Each row is shifted at random along 8 fixed directions that mean nothing.
Known rows, with every way that one mark hangs from another:
{S {D {Z N}}}: -200,19,80,-151,183,-94,170,14,-319,20,28,-51,88,-101,25,-125,-158,-48,-4,3,54,-48,-237,-151,37,-86,53,90,128,-207,260,10,-38,181,-179,26,-26,70,83,-91,-176,130,54,30,202,-8,-14,-115,237,207,78,202,-21,-81,-86,96,-114
{Y {T {E B} G S}}: 88,22,121,-15,-174,68,-55,161,-37,-178,169,-197,-128,47,-8,-85,33,-167,9,-111,-102,-60,93,70,-100,217,123,-159,37,127,21,-154,136,51,-73,154,-23,-230,141,143,72,18,-76,-183,-240,156,29,-72,174,-129,-39,-132,-62,47,143,195,-138
{Z {B {D {T E} W} {G S}} N}: 73,-70,-26,-166,-36,-88,21,-287,-182,-58,-411,-264,110,-16,169,-331,121,-86,-66,178,-3,92,-126,-17,1,201,-9,228,-186,178,-14,163,-50,-235,-72,-114,274,262,-268,-23,-56,116,-66,258,-144,78,-134,92,120,208,36,155,168,-105,-130,-66,71
{G {E B D} S}: 9,6,207,-45,26,-280,179,-1,-273,-56,256,-85,5,99,-15,-14,62,-7,-103,-8,-107,-103,204,131,-134,211,-85,-36,-99,-18,-79,-172,83,105,-33,215,96,-137,339,31,-38,17,-58,-113,-61,195,124,29,11,20,300,103,68,30,-154,27,74
{N {R {E {B G} {D T}} P}}: 21,-138,245,-216,-11,54,164,-171,-172,115,-148,-319,24,66,245,-205,89,-157,-133,-32,-16,178,-90,-161,33,18,193,121,-85,-152,31,108,13,158,-131,32,12,-125,-111,-93,4,-48,-296,112,54,165,41,-54,-15,341,79,63,58,29,-115,-167,131
{Z {B D G} N}: -150,133,17,-216,149,-214,191,-90,-474,-288,-6,-198,72,51,30,-210,-120,80,-30,185,113,-25,9,-44,-140,49,12,94,99,88,112,-49,8,219,-139,120,161,87,18,138,-32,183,32,-66,-80,147,6,-33,111,-19,65,173,34,-108,-124,144,-117
{S {D {T B {E R} G}}}: -47,-16,143,35,-108,65,-25,134,152,91,164,243,-30,-192,-166,21,-211,-124,35,-137,-21,-101,79,69,-53,124,110,-218,-106,102,12,-63,171,-198,7,124,-62,-127,51,88,120,-54,31,160,-35,-147,-183,27,247,-173,-235,-345,-211,-45,379,128,-144
{T S Y {Z N}}: 261,152,-217,233,116,90,-144,93,-116,299,-187,-240,-96,-9,-2,-75,110,-348,278,-8,-363,58,-20,-80,295,147,132,-27,89,-211,39,-198,81,-80,-23,-57,115,-86,-59,-180,54,112,43,60,84,137,111,-161,3,-150,19,-231,-222,-39,-116,-6,-187
{Z {B {D T {W {E R}}} G P}}: -2,155,181,-61,105,-49,157,-135,-124,77,147,10,13,-207,-46,-39,-130,-30,-203,-102,-272,78,-13,-66,87,57,57,-88,-226,119,31,73,30,-22,87,142,11,-47,134,-2,65,-26,-72,381,-139,-34,-63,49,-98,-55,-100,-158,-79,29,81,-120,-97
{W {R E {P {Z N}}}}: -69,6,273,-40,34,94,216,199,-48,109,227,-44,-159,-176,184,31,-74,-9,-156,-72,-128,16,-38,-102,-41,171,251,2,-130,-53,66,93,77,28,81,147,-101,-280,121,-49,91,-34,-200,146,-69,34,-28,78,11,5,26,-35,-57,116,55,-1,-111
{G {E {D W} {T P Y}} S}: 31,-312,250,78,-358,-18,13,-309,286,-96,-105,-80,28,-73,-37,-133,279,-253,-93,65,260,-46,470,155,-188,194,-27,97,-276,197,-472,-70,229,7,-217,-81,199,270,-116,-69,119,177,49,-44,55,-55,-38,115,-25,260,274,49,151,18,217,125,215
{Y {T {P Z} S}}: 133,-9,-59,122,-87,75,-11,-137,-16,110,-78,-308,-93,-35,101,-26,186,-271,-26,-17,-205,126,-69,-46,260,-21,-21,229,-36,-160,47,80,-2,172,-111,-95,-26,147,-10,-291,-22,144,-26,21,123,71,118,-158,-2,159,142,226,-32,-105,-95,30,-73
{Y {T B {G S}}}: -17,-17,-295,-195,-187,-75,12,245,-47,-83,147,-80,-128,11,27,9,-58,-55,109,-37,-25,-72,8,138,-72,171,-238,-20,156,121,109,-21,-36,-226,-81,-49,-110,-236,75,176,-30,-26,72,-114,-149,90,-45,-142,531,-229,-17,135,-169,-17,196,149,26
{S {D {E {T P}} W Z}}: -147,-116,-201,-89,128,-85,17,98,-6,135,134,162,-63,-326,20,-8,-173,-79,156,-158,-42,-152,-67,-139,195,-21,-102,-68,-18,-159,260,82,-75,-55,-86,-61,-57,-99,51,-26,-265,68,114,236,112,-250,-84,-205,380,35,-5,-13,-259,123,243,83,-109
{R E {Z {B G {P N}}}}: 30,137,-80,55,338,-137,86,-41,-437,0,109,-173,-216,72,-14,-54,-109,-80,97,98,-195,-88,31,-265,127,-90,39,8,35,-141,139,-32,-38,372,103,212,-37,-285,178,-124,23,256,-109,81,-18,46,124,-145,-148,-117,75,129,-228,-6,-288,137,-281
{Y {T {B {D E} G} {P N} Z}}: 20,16,410,-71,-10,-68,235,-185,-211,-121,104,-359,-239,-134,130,-153,214,-73,-219,-73,-259,214,-156,-101,101,74,330,166,-59,-152,222,-22,103,572,-163,87,-106,-32,166,-161,17,190,-134,-108,-99,192,166,-95,-126,153,131,139,47,-9,-126,-52,-49
{T B E G {P Z} S}: 296,61,-290,209,-218,117,-363,-3,52,163,-291,-175,-334,17,-88,-166,291,-421,141,-16,-366,87,-84,-103,129,351,160,-150,19,65,-195,-86,189,-216,-167,4,108,-138,60,-182,105,192,272,34,52,158,-236,-275,361,-211,-130,-275,-203,-138,166,311,-291
{S {D E {T B {P N} Y}}}: -45,-142,74,-101,-149,-6,43,-27,135,40,-236,-96,-53,6,62,-148,124,-151,-33,-31,60,101,-109,-86,-26,83,178,67,-47,-7,34,98,70,-60,-192,-66,57,23,-120,-146,-58,155,14,172,28,-85,-116,-8,172,118,-92,-73,-40,-53,46,17,64
{T E {G B} P S}: 103,227,119,198,-80,-90,124,145,-125,-15,268,-183,-319,-14,-154,94,255,-74,-195,-39,-516,107,-71,47,-115,418,198,-248,83,99,-39,-98,98,288,-51,241,3,-304,464,-169,-9,170,288,-99,-101,220,-94,-86,78,-419,87,-117,-282,141,150,216,-180
{G B E S}: -41,-100,-22,-163,-232,-77,95,322,-75,-20,229,110,52,131,4,48,16,25,-318,-70,-56,-199,-147,92,-430,240,-188,-122,-122,268,-96,33,-65,-605,-58,144,61,-295,375,71,-168,-157,85,171,70,113,-218,78,394,22,182,183,133,5,200,123,191
{B {D W} G {P N Z}}: -48,74,191,188,131,-54,75,-192,73,-163,129,116,-105,-305,-136,-260,-256,-120,-214,-120,-114,72,85,-133,-88,80,218,-44,-159,209,-106,60,220,117,59,53,79,173,36,-157,250,76,82,142,-138,-115,-52,158,-115,88,-122,-220,-3,-113,94,-41,-138
{B {G {S {D T}}}}: -15,-99,77,-53,141,-94,86,-45,-45,-2,9,-1,10,-128,169,-131,-74,-56,192,-174,-110,90,18,112,82,202,7,116,-59,-47,233,-118,-41,-69,132,-125,-81,-267,-36,22,60,31,-221,97,-315,119,55,73,20,154,-15,-21,28,123,131,-145,83
{Y {T {E B {R {Z N}}} G S}}: 36,22,60,-50,-142,-54,123,14,-92,-161,229,-224,-218,-196,26,-43,100,-169,137,28,-31,-31,306,146,36,174,80,-69,49,-7,44,-180,116,445,-116,74,-43,-112,103,93,141,73,-17,-327,-205,153,169,-102,194,-181,132,71,-129,171,160,244,-154
{E {R P Z} T}: 232,-32,-96,-89,-31,176,90,-156,-148,184,-274,-304,92,-56,68,-85,113,-277,-38,112,247,42,-43,-57,37,-181,-22,123,42,-240,-193,79,48,133,-176,-81,64,34,-260,-134,-11,-69,-159,65,87,-42,86,-196,172,284,146,177,-5,-34,-166,-4,84
{W E {R P}}: 60,3,115,-61,23,3,81,-83,21,73,91,-18,-197,-119,256,-63,8,-43,114,-13,62,85,232,-4,211,188,118,99,-115,-60,-51,-23,94,94,102,41,-126,-218,53,-2,179,171,-213,33,-213,53,123,23,-87,-36,66,-33,80,150,46,-7,-86
{Y {T B {P N} S Z}}: 195,145,-10,253,-199,48,-174,-140,-13,-53,-53,-199,-167,0,-199,-77,184,-252,-3,77,-113,-13,219,-17,105,44,136,12,-9,69,-227,-102,257,216,-172,115,70,263,58,-229,124,357,143,-160,154,59,26,-123,-71,-142,80,-32,-87,-278,-96,187,-229
{D {T B} W}: 14,-37,-413,-116,-64,-92,-186,-143,-74,-154,-396,-202,72,117,43,-303,180,-67,113,139,272,5,49,-118,126,-75,-162,64,64,26,-159,23,-65,-116,-231,-167,205,222,-261,-86,-320,328,86,87,60,-93,-118,-76,255,22,67,59,11,-144,-280,25,34
{Y {T {B {P Z}} S}}: 68,37,121,-4,-182,40,5,29,-15,-96,78,-182,-130,-67,-50,-49,133,-200,-18,-84,-97,59,165,34,89,73,105,47,-78,-1,-26,-111,92,144,-130,32,-54,18,59,-69,114,87,-95,-78,-35,121,42,-37,-22,3,36,59,-9,-47,36,79,-104
{P {N {R E}} {Z {B G}}}: 27,-11,-146,-74,-76,-54,110,20,-83,4,-46,-202,-135,-14,189,-273,-83,34,4,170,-170,-1,-1,60,-166,237,102,69,25,73,-28,127,86,-95,15,23,75,-34,12,-127,122,-108,-53,105,-178,118,-23,87,79,-154,104,81,-33,68,-219,-75,90
{B D {G {E R} S} {P N}}: -194,-98,-137,-175,-38,-83,183,69,185,-1,303,315,-70,-309,18,-69,-336,-225,-136,-283,18,-2,-7,-65,-216,75,-121,-28,-150,276,69,150,2,-363,29,-74,-37,-146,129,88,221,-183,121,172,-99,-119,-62,-18,485,184,-113,30,-37,-31,596,81,-2
{T {B P} G Y {Z N}}: -41,189,48,-189,-66,-78,180,126,-302,-127,-81,-349,-269,-52,-82,-157,221,-162,-47,82,-107,139,-85,-98,-197,231,318,-147,351,15,-41,-206,189,341,-323,56,51,-143,115,-11,95,251,261,-215,-53,257,-42,-131,354,-312,8,-118,-168,27,-35,185,-69
{S {D {T G P} {W E R} Z}}: -18,14,135,-141,37,55,97,63,-98,44,-22,-88,-1,-146,195,-278,-52,-26,-75,-158,-38,71,-226,-134,-5,301,200,-27,68,-19,60,45,79,-139,-52,37,-45,-157,39,-92,-173,191,-127,219,-180,11,-160,-2,255,123,-62,-184,-1,81,-13,-70,15
{Z {B D P}}: -23,43,-92,-352,-132,-174,134,50,-111,-300,53,-24,-68,25,-20,-141,-55,35,-17,65,182,40,186,16,-155,118,-79,31,22,128,-53,-28,26,7,-153,-29,52,-27,-51,185,12,40,-15,-57,-183,134,-140,-115,202,-26,-97,62,-7,69,223,104,60
{Z {B G P}}: 80,93,164,-106,84,69,-23,-29,-34,118,-20,50,-2,-125,-8,29,-28,-64,-79,-166,-280,76,-71,-13,2,105,140,-66,-214,127,95,58,33,-218,130,121,-8,-164,34,80,148,-109,-187,350,-177,58,-80,35,-111,37,-200,-181,18,46,167,-124,-73
{W {E B {T Y}}}: 64,-68,24,-32,-134,53,-87,-209,-23,136,-182,-183,63,86,-30,-76,15,-261,36,97,116,-113,43,-33,75,-93,-13,-19,-152,-41,-140,-65,60,-90,-146,11,55,40,-51,63,98,-41,33,130,34,-45,88,-17,32,42,50,21,50,-23,-35,54,-36
{T {E {B D}} G Y}: -292,102,-76,-99,-92,-248,246,176,-207,-239,320,-193,-170,65,-219,-46,-134,-82,-51,202,4,-117,47,-31,-232,13,-34,-363,318,91,0,-194,110,418,-352,98,-6,-256,366,149,-28,78,540,-318,47,63,-24,-212,503,-524,61,-49,-366,115,178,432,-169
{Y {T {G {E R} {S {D W}}} Z}}: 149,-67,97,-31,-186,86,65,-62,-58,-113,18,-232,-77,-41,156,-156,95,-127,-100,-23,-9,16,-23,70,-109,242,12,57,113,134,-120,-21,160,12,-59,13,9,21,47,-65,9,152,-75,-86,-153,112,14,-64,234,71,149,28,97,-21,-48,96,101
{D {T P Y} {W {E R}} Z}: -185,15,-36,-303,-62,65,189,363,-54,91,150,-154,-77,-247,175,-195,65,17,-154,-213,-90,-52,-108,-196,-137,201,150,-267,145,-50,37,12,-37,-116,-164,24,-28,-386,173,-24,-318,52,37,199,-157,-39,-92,-19,367,-137,22,-197,-225,359,167,-68,95
{Y {T G Z}}: 211,24,-331,154,-27,-29,-164,-197,-11,-52,-9,-100,-191,-52,-4,-22,-12,-205,275,133,20,-62,261,51,237,-2,-187,69,150,36,-83,-73,118,194,32,-98,-14,142,-74,-60,145,308,100,-135,-43,-23,137,-191,146,-214,47,-6,-140,-139,-25,192,-122
{B {D Z} {G S} P}: -121,38,80,-116,52,-103,297,16,-105,39,232,59,-36,-279,-39,-95,-203,-137,-254,-181,-243,101,-218,-160,-72,118,-20,-36,-28,150,73,89,-73,-102,18,-123,-103,-127,222,-94,117,-60,129,202,-92,56,-144,11,232,143,-74,51,-58,27,271,-77,61
{Y {T {G B {S D}} {P N} Z}}: 202,36,105,201,-75,33,-154,-147,-5,24,-22,-76,-98,-61,-80,-84,37,-229,-79,-34,-167,-33,22,41,12,109,111,52,-62,77,-47,3,259,49,-51,142,25,105,64,-171,109,243,20,19,64,44,13,-61,82,60,24,-58,6,-273,20,112,-125
{G B {E {D {T Y} W} R}}: 131,-53,35,-308,179,-20,-12,57,-238,22,32,-99,96,96,314,-200,84,-118,13,-235,63,28,2,-56,35,97,32,2,-153,-208,138,-173,21,-138,-93,192,102,-414,49,159,-217,-130,-430,240,-77,106,169,-145,158,401,126,-99,162,55,-26,-35,18
{P {N R} {Z B}}: 53,-45,81,-73,-260,43,26,-63,12,-80,-221,-208,12,23,107,-388,44,20,-153,219,32,14,38,85,-290,177,255,72,-24,132,-246,124,234,-96,-170,56,173,241,-84,-147,121,-79,-64,10,-26,138,-121,163,22,44,105,31,214,-63,-283,-70,160
{Y {T E P {S D} {Z B}}}: 307,58,-117,19,-236,89,-108,14,-67,-129,-92,-320,-221,103,68,-157,173,-255,96,44,-73,46,103,15,76,292,30,78,105,59,-132,-84,164,29,-107,-7,41,-2,-27,-125,23,269,-43,-97,-187,152,-13,-269,120,-117,18,-34,-105,-33,54,202,-95
{Z {B {D {E R}}}}: 29,41,263,-124,-113,-112,292,-107,-91,20,124,-96,-41,-108,15,29,74,144,-225,118,-235,93,-19,70,-12,140,63,-15,-173,62,-4,84,12,145,-23,85,24,32,135,11,9,-121,-23,128,-70,97,-93,41,-112,-79,52,44,-5,143,-18,-73,89
{S {D {E R} {T Y Z}}}: 67,18,165,-62,-115,136,91,250,-28,-75,-20,-105,21,77,86,-183,-51,-42,-73,-99,92,-21,-23,-48,-241,245,246,-177,190,106,-144,-106,209,-129,-43,116,69,-206,17,-26,-9,63,-135,96,-222,-9,-101,28,141,-76,-118,-410,-53,27,-57,23,95
{S {D {E {R P}} {T Y Z}}}: 132,-82,277,161,74,80,-31,-92,152,220,-30,94,-78,-244,10,-20,-5,-214,111,-151,-105,20,206,-28,230,38,275,-65,-185,-148,18,-80,222,132,72,63,15,-77,-72,-161,137,140,-195,252,-9,-142,52,23,-162,47,-114,-433,-117,24,103,-45,-92
{W {E D} {T B G}}: 23,-5,350,-109,-37,77,33,0,-214,64,80,-180,-36,91,59,-149,-121,-176,56,-91,-70,14,-76,-78,83,108,205,16,-121,-121,56,-199,118,19,-98,232,-120,-267,154,228,97,63,-242,93,-98,126,59,-29,96,152,-76,-98,86,-103,45,-10,-166

Rows:
149,148,287,-73,-98,146,348,99,12,405,165,-79,-13,-185,8,103,-70,-25,-338,-8,-317,94,-143,85,-182,200,125,-46,-109,-47,-112,225,159,-112,46,201,23,-18,78,-75,100,-471,-69,231,1,1,-64,47,76,20,11,-10,-165,12,24,-194,101	{E D {R {P N {Z B}}}}
50,-183,8,-141,-62,163,84,-71,-18,289,-194,-126,3,-119,189,-147,66,-188,-86,-1,8,157,-209,-162,115,-103,100,135,-36,-208,25,246,-41,-43,-164,-119,-80,-59,-154,-180,-30,-106,-165,93,290,82,-64,-148,186,324,53,155,58,14,28,-141,151	{N {R P Z}}
-141,63,33,-67,-238,38,271,110,29,-65,37,-303,-176,23,-62,-55,104,-118,-234,204,15,56,-68,1,-383,122,137,-254,335,212,-231,45,181,288,-278,62,60,-124,190,-82,69,53,444,-188,3,-10,-59,-81,405,-387,99,-38,-244,117,85,324,-9	{T {E {R {P N}}} G Y}
149,34,-114,-335,-33,-41,144,110,-123,45,77,-92,-74,12,202,-79,22,-120,-70,-106,35,26,6,21,-205,242,-26,-27,-1,-19,-71,11,78,-184,-30,112,108,-192,66,122,48,-287,-171,44,-237,111,122,-125,332,131,61,2,50,99,13,-20,110	{G {E {B {P N Z}} D R}}
-69,49,320,-92,-82,-36,285,107,11,-50,337,27,-52,-373,6,-59,-89,113,-16,23,-7,-34,314,113,-85,361,167,-83,-113,76,-123,-85,154,143,-5,94,-22,44,45,158,84,-41,-86,-30,-205,-1,-55,180,14,-72,58,-106,-80,214,193,-113,31	{E {D {W R T} {Z N}}}
166,-150,126,-169,-301,140,71,-171,71,71,-96,-137,22,-133,93,-121,244,-269,-25,14,200,-2,220,62,-133,222,83,34,-182,74,-328,-82,142,-103,-174,-18,152,140,-121,66,167,-107,-119,36,-27,35,-15,-7,147,277,159,28,141,50,150,95,117	{G {E {D {Z N}} R {T B S}}}
-104,22,-181,-230,-106,-71,-90,108,-48,-204,-121,-50,-37,118,-151,-230,-62,-246,98,-14,276,38,143,-160,-38,-76,27,-100,102,33,-88,-215,128,-51,-387,-60,41,-132,-92,144,67,95,148,-95,123,47,-89,-238,343,-3,-185,-164,-95,-144,234,244,-124	{T {B D P} Y}
16,44,4,-45,91,-132,124,-128,-129,251,20,-68,-109,-177,-37,8,22,-37,-93,-40,-457,203,-427,-59,257,79,-19,1,-113,-145,287,106,-102,-16,-74,-38,-95,-88,103,-21,-124,-133,144,174,116,78,-121,-136,260,-19,-49,59,-161,-23,18,-99,-67	{T {B {D W}} G}
104,-14,-153,-92,-73,-26,104,-84,62,103,83,63,-272,-187,176,-141,-156,-92,197,162,119,-12,269,-18,127,215,-7,92,-126,62,-126,82,103,-116,86,-35,-113,-187,-30,48,252,129,-74,52,-188,21,-33,-31,154,-138,-12,69,-36,105,203,82,-81	{W E {R {P N} {Z {B D G}}}}
176,14,84,151,-42,24,184,9,17,256,78,-233,-70,-171,-75,79,64,-262,134,-11,-295,89,26,141,223,120,53,35,-67,-289,77,-162,38,144,-45,-145,-74,-87,-30,-139,64,-99,-31,94,-69,47,101,-75,-79,-118,106,-39,-280,202,63,-128,44	{E {T {S D} Y Z}}
102,160,-83,160,-173,-104,67,35,-65,117,145,-48,-459,-354,-133,72,217,-100,-6,104,-434,25,169,98,20,486,154,-201,21,198,-185,-59,172,126,25,65,3,-78,277,-187,271,164,378,-57,-142,93,-74,-64,148,-700,87,-181,-373,134,259,120,-126	{T {B {G S}} E P {Z {N R}}}
192,-19,230,46,-78,78,270,94,-194,106,-34,-343,-242,142,-126,-47,53,-120,-391,168,-119,-21,-264,-224,-308,75,207,46,-67,-67,-148,246,43,82,-31,162,32,-170,4,-251,-6,9,-72,85,10,16,-131,26,-45,-1,49,217,-221,-41,-229,3,55	{R {E {T {B D}}} {P N} Z}
27,-195,117,-189,-166,-4,-19,86,108,114,-146,76,35,-190,84,-172,37,-172,18,-137,-37,-25,-9,67,-51,259,63,81,-229,57,54,60,6,-433,-24,-120,38,-50,-117,-18,16,-39,-168,248,-130,40,-201,108,251,255,-80,-8,89,54,276,-73,131	{G {S {D {T E} {Z {B P} N}}}}
201,-5,-29,86,-318,66,-53,-26,199,26,13,-92,-143,-82,-88,72,160,-142,73,34,-136,44,231,195,110,212,-43,35,-149,146,-139,-37,60,-118,3,-76,-37,104,-66,-28,184,-7,-4,-42,-95,63,-33,30,-37,-181,-10,28,-89,3,156,25,3	{Y {T B S}}
87,-40,316,-176,229,-108,190,-36,-251,107,182,-112,-117,-83,244,-35,142,1,-41,-143,-251,74,-11,-25,68,224,160,98,-171,-228,223,-52,-12,192,95,171,7,-231,183,25,-27,-36,-355,101,-173,161,206,-10,-167,203,162,29,79,187,-100,-121,21	{G {E {D {Z B N}}}}
46,-131,13,-210,-65,54,38,9,-25,97,-130,1,19,-160,85,-63,-64,-195,76,-75,168,-65,-63,-35,-12,37,71,20,-61,-106,86,41,79,-117,-140,-13,64,-25,-170,78,-31,-95,-92,138,-3,-75,-48,-143,361,231,-65,-35,-17,15,190,66,1	{S {D {E B {R P} {T {Z N}}}}}
125,82,-80,243,262,-156,-40,-342,-47,4,34,26,-119,-241,-57,-107,-61,-221,10,-32,-60,98,204,-214,430,-88,8,18,-161,-24,-110,58,108,352,37,5,62,165,-1,-216,116,291,4,191,24,-221,112,-111,-108,43,14,-198,-85,-127,-180,16,-235	{B {D {E {T G}} {W {R Z}}} P}
121,7,-24,70,-59,-98,-21,-150,141,-190,-52,72,-159,-105,-96,-268,-117,-179,-74,27,124,77,239,-60,-75,83,114,106,-105,114,-232,50,223,69,-25,-69,129,270,-148,-151,299,85,23,-20,-124,-41,-26,65,-25,115,-128,-110,57,-164,53,31,-24	{B D {P N Z}}
37,49,-61,-237,-24,97,-19,355,-177,193,-43,-176,-113,23,50,-105,38,-168,95,-140,-253,45,-318,-149,64,76,179,-164,114,-248,235,-210,27,-243,-232,-3,-107,-492,78,124,-123,-173,-27,80,57,203,-68,-277,352,-86,-122,-203,-177,76,117,-18,-53	{T B Y Z}
215,-191,-46,55,6,139,-274,-331,226,223,-422,4,-93,-334,254,-244,305,-141,61,-9,-64,50,46,-251,355,122,205,-3,-276,78,-201,216,71,-165,15,-140,154,174,-208,-242,-61,275,-94,383,74,-169,-144,20,-47,296,28,-224,202,73,-138,-89,-26	{D E {W {R P}} Z}
-51,-163,230,83,-228,65,220,-65,170,77,81,-194,-186,-115,-36,130,134,-134,-161,85,-108,-6,76,-11,-99,72,100,25,-171,-4,-106,60,23,220,-45,-58,-39,-10,-15,-139,139,-33,79,107,-12,-81,-13,90,-138,-81,99,97,-219,211,183,59,70	{R {E {T {P Z} Y}}}
